Below are the code and all the weights of a small trained network. Each question names an input and a target symbol and asks about switching units off, where a switched-off unit gives its printed mean instead of its output.

import numpy as np


def w(rows, s, z=0):
    codes = np.array(rows[::2]) - 128.0
    scale = np.full(codes.shape[1], s)
    scale[-1] = z or s
    return codes * scale


def softmax(a):
    e = np.exp(a - a.max(-1, keepdims=True))
    return e / e.sum(-1, keepdims=True)


def log_softmax(a):
    a = a - a.max(-1, keepdims=True)
    return a - np.log(np.exp(a).sum(-1, keepdims=True))


def net(x, mask):
    ids = ['αβδεζηθμξστφψω'.index(c) for c in x.split()]
    T = len(ids)
    res = E[ids] + P[:T]
    u = 0
    for l in range(2):
        r = res
        for j in range(3):
            rows = slice(2 * j, 2 * j + 2)
            q, k, v = (r @ M[l][rows].T for M in (Q, K, V))
            z = softmax(np.where(np.tri(T) > 0, q @ k.T / 2**0.5, -1e9)) @ v
            o = O[l][rows]
            res = res + np.where(mask[u + j], z, o[:, -1]) @ o[:, :-1]
        u += 3
    return log_softmax(res[-1] @ U[:, :-1].T + U[:, -1])


Q, K, V, O = {}, {}, {}, {}
E = w([
[116,120,54,193,141,93,153,95],'α',
[151,24,53,105,154,115,160,90],'β',
[107,64,119,164,109,167,86,147],'δ',
[180,105,118,154,119,136,72,128],'ε',
[149,91,80,110,156,119,197,91],'ζ',
[73,182,69,110,209,130,121,111],'η',
[138,73,170,146,123,161,91,104],'θ',
[111,154,194,252,149,128,206,100],'μ',
[118,115,205,115,99,69,137,237],'ξ',
[144,120,183,71,66,125,148,201],'σ',
[129,118,115,144,142,160,205,70],'τ',
[165,84,97,110,149,126,181,64],'φ',
[173,167,203,94,119,91,127,202],'ψ',
[141,178,177,119,90,98,171,220],'ω',
],0.016)
P = w([
[103,124,163,98,9,2,152,60],'0',
[118,69,103,148,121,96,132,211],'1',
[141,72,105,156,132,112,141,202],'2',
[142,87,106,152,133,121,139,198],'3',
[153,102,125,144,166,172,135,180],'4',
[142,110,120,152,156,172,126,178],'5',
[143,123,125,143,163,193,122,175],'6',
[148,133,121,136,165,199,111,173],'7',
[140,146,120,137,162,197,108,174],'8',
[129,153,119,137,155,210,111,172],'9',
[141,167,104,128,152,212,112,169],'10',
[134,173,103,124,151,207,106,165],'11',
],0.0078)
Q[0] = w([
[147,140,165,104,134,94,208,246],'0.h0',
[89,156,149,189,178,147,173,120],'0.h0',
[106,159,100,206,199,139,111,63],'0.h1',
[176,106,129,206,81,136,103,106],'0.h1',
[114,194,190,115,40,112,154,190],'0.h2',
[158,63,170,136,25,76,124,196],'0.h2',
],0.011)
K[0] = w([
[64,141,254,34,128,51,217,71],'0.h0',
[103,191,120,173,197,113,180,150],'0.h0',
[116,136,102,212,180,67,136,124],'0.h1',
[9,190,110,125,194,135,135,52],'0.h1',
[123,170,245,193,23,102,96,126],'0.h2',
[202,131,167,68,18,69,77,79],'0.h2',
],0.009)
V[0] = w([
[99,35,111,115,57,211,255,222],'0.h0',
[139,4,151,76,66,82,122,55],'0.h0',
[67,158,176,110,113,191,160,84],'0.h1',
[183,99,134,150,11,152,211,123],'0.h1',
[55,117,197,189,164,213,116,221],'0.h2',
[93,109,67,3,163,187,90,105],'0.h2',
],0.0074)
O[0] = w([
[206,174,118,162,202,1,140,145,254],'0.h0',
[19,143,217,181,172,92,55,135,125],'0.h0',
[123,158,205,169,138,132,165,99,25],'0.h1',
[138,212,147,140,142,111,37,105,216],'0.h1',
[45,29,163,101,223,107,89,116,122],'0.h2',
[88,123,166,229,135,165,219,175,116],'0.h2',
],0.0087,0.0019)
Q[1] = w([
[180,77,176,134,118,109,184,197],'1.h0',
[94,135,172,136,145,76,107,254],'1.h0',
[154,93,109,205,95,178,116,91],'1.h1',
[118,131,153,70,102,133,94,180],'1.h1',
[125,99,188,51,35,23,111,230],'1.h2',
[133,129,17,105,182,97,137,125],'1.h2',
],0.0098)
K[1] = w([
[200,79,160,145,141,122,145,136],'1.h0',
[146,126,180,109,68,99,145,109],'1.h0',
[160,113,172,104,202,159,137,150],'1.h1',
[106,123,174,149,107,104,90,124],'1.h1',
[73,164,153,114,10,90,131,95],'1.h2',
[106,140,83,133,170,90,151,122],'1.h2',
],0.012)
V[1] = w([
[81,51,88,155,102,103,81,169],'1.h0',
[155,66,201,157,66,84,81,118],'1.h0',
[85,83,152,176,149,221,100,138],'1.h1',
[144,136,83,111,155,112,127,254],'1.h1',
[137,104,235,141,164,68,122,139],'1.h2',
[212,127,178,92,119,191,85,154],'1.h2',
],0.0088)
O[1] = w([
[78,186,142,58,176,151,176,82,141],'1.h0',
[157,109,163,111,100,247,205,109,237],'1.h0',
[164,228,89,132,167,168,59,131,36],'1.h1',
[63,155,202,72,62,57,117,114,154],'1.h1',
[52,152,77,90,213,124,122,206,126],'1.h2',
[50,159,35,144,1,140,123,174,4],'1.h2',
],0.009,0.0037)
U = w([
[154,92,126,162,134,145,254,95,183],'α',
[99,141,118,129,188,88,120,87,243],'β',
[124,179,84,111,158,61,42,133,253],'δ',
[179,173,118,138,97,124,131,176,69],'ε',
[107,92,144,139,129,111,94,138,50],'ζ',
[160,132,170,86,114,131,74,109,50],'η',
[117,146,116,139,142,183,128,155,78],'θ',
[140,81,74,89,132,136,122,147,58],'μ',
[97,126,120,68,134,123,144,129,53],'ξ',
[105,190,179,164,107,113,150,168,64],'σ',
[133,84,113,159,136,141,90,149,57],'τ',
[129,135,160,171,118,130,103,163,55],'φ',
[96,148,113,104,63,166,128,126,205],'ψ',
[110,104,97,102,97,108,128,139,151],'ω',
],0.0096,0.0045)

Each question gives the input, a string of symbols that net reads in full, and the target symbol t.
The units are the heads (2 rows each of Q, K, V and O). Each row of codes is followed by its name. A weight is (code - 128) times the scale printed after its matrix; where a second scale follows, it is the last column's (O and U).
mask holds one flag per head, layer by layer. A switched-off head (its flag False) gives its mean, the last column of its rows in O, instead of its output. The means were averaged over made-up inputs and are rounded, as every weight is.
A unit's drop is (log p(t) with every unit on - log p(t) with that unit switched off) / (log p(t) with every unit on - log p(t) with every unit switched off).
The circuit of an input: a set's keep is (log p(t) with only the set's units on - log p(t) with every unit switched off) / (log p(t) with every unit on - log p(t) with every unit switched off). Starting from all 6 units, units are removed one at a time, each time the one whose removal leaves the highest keep (on an exact tie, the one counted first), for as long as the keep stays at least 0.8.
circuit, biggest first: the units of the circuit, biggest drop first
unit that matters most: the unit with the biggest drop
heads that matter: for each layer, one digit per head in row order, 1 if its drop is at least 0.15 and else 0, layers parted by /
input β ζ ε μ δ θ ζ ε η ω, target β: heads that matter	101 / 001
input η η θ, target α: circuit, biggest first	[0.h1]
input ξ η α η ε σ θ η σ ω β σ, target ξ: circuit, biggest first	[1.h2; 1.h0; 0.h0; 1.h1]
input η ζ σ ζ ψ, target η: circuit, biggest first	[1.h2; 0.h2; 0.h0]
input δ ζ μ η μ δ φ θ ξ η τ ξ, target δ: circuit, biggest first	[0.h0; 1.h2; 1.h1]
input η μ δ, target α: circuit, biggest first	[0.h1; 1.h2; 0.h0]
input ε ε η ψ δ, target ψ: heads that matter	000 / 011
input μ ψ ω, target μ: circuit, biggest first	[0.h2; 1.h1; 0.h1]
input δ θ ω μ η θ ψ ψ ψ, target δ: heads that matter	100 / 001
input η φ μ ε, target α: heads that matter	011 / 001
input θ φ μ η φ ω η ξ, target θ: heads that matter	100 / 111
input η α β η ξ ψ η ξ, target η: heads that matter	101 / 001
input ε θ ε, target ψ: heads that matter	001 / 101
input α η θ η σ α τ ψ, target α: heads that matter	001 / 011
input θ δ μ μ ε α ψ, target θ: circuit, biggest first	[0.h0; 1.h0; 1.h1]
input θ ε ω ε σ δ α η η ω, target θ: unit that matters most	0.h0
input θ ζ η σ β η φ μ τ μ ψ, target θ: circuit, biggest first	[1.h0; 0.h0; 1.h1]
input α ξ θ ξ ε θ ε ε φ δ, target ψ: circuit, biggest first	[1.h2; 1.h0]
input ε η η η σ δ η, target δ: heads that matter	100 / 110
input ε ω ε β μ θ θ η μ σ σ, target ε: heads that matter	101 / 000
input σ ξ ψ ψ, target σ: heads that matter	100 / 111
input η ω η ξ ξ, target η: circuit, biggest first	[0.h2; 1.h2; 0.h0]
input μ ω μ δ ε τ δ ψ η η η ξ, target μ: circuit, biggest first	[0.h2; 1.h1; 0.h1]
input δ β β η η σ, target δ: circuit, biggest first	[0.h0; 1.h2]
input σ β σ ξ, target σ: heads that matter	100 / 111
input ε θ η ψ μ μ, target β: heads that matter	001 / 100
input ψ φ θ ξ, target ψ: heads that matter	101 / 101
input ε ε θ, target ψ: heads that matter	001 / 101
input β η η ξ, target β: circuit, biggest first	[0.h0; 1.h2]
input φ ψ ε ξ ζ ε η φ μ η μ μ, target δ: circuit, biggest first	[0.h2; 1.h0]
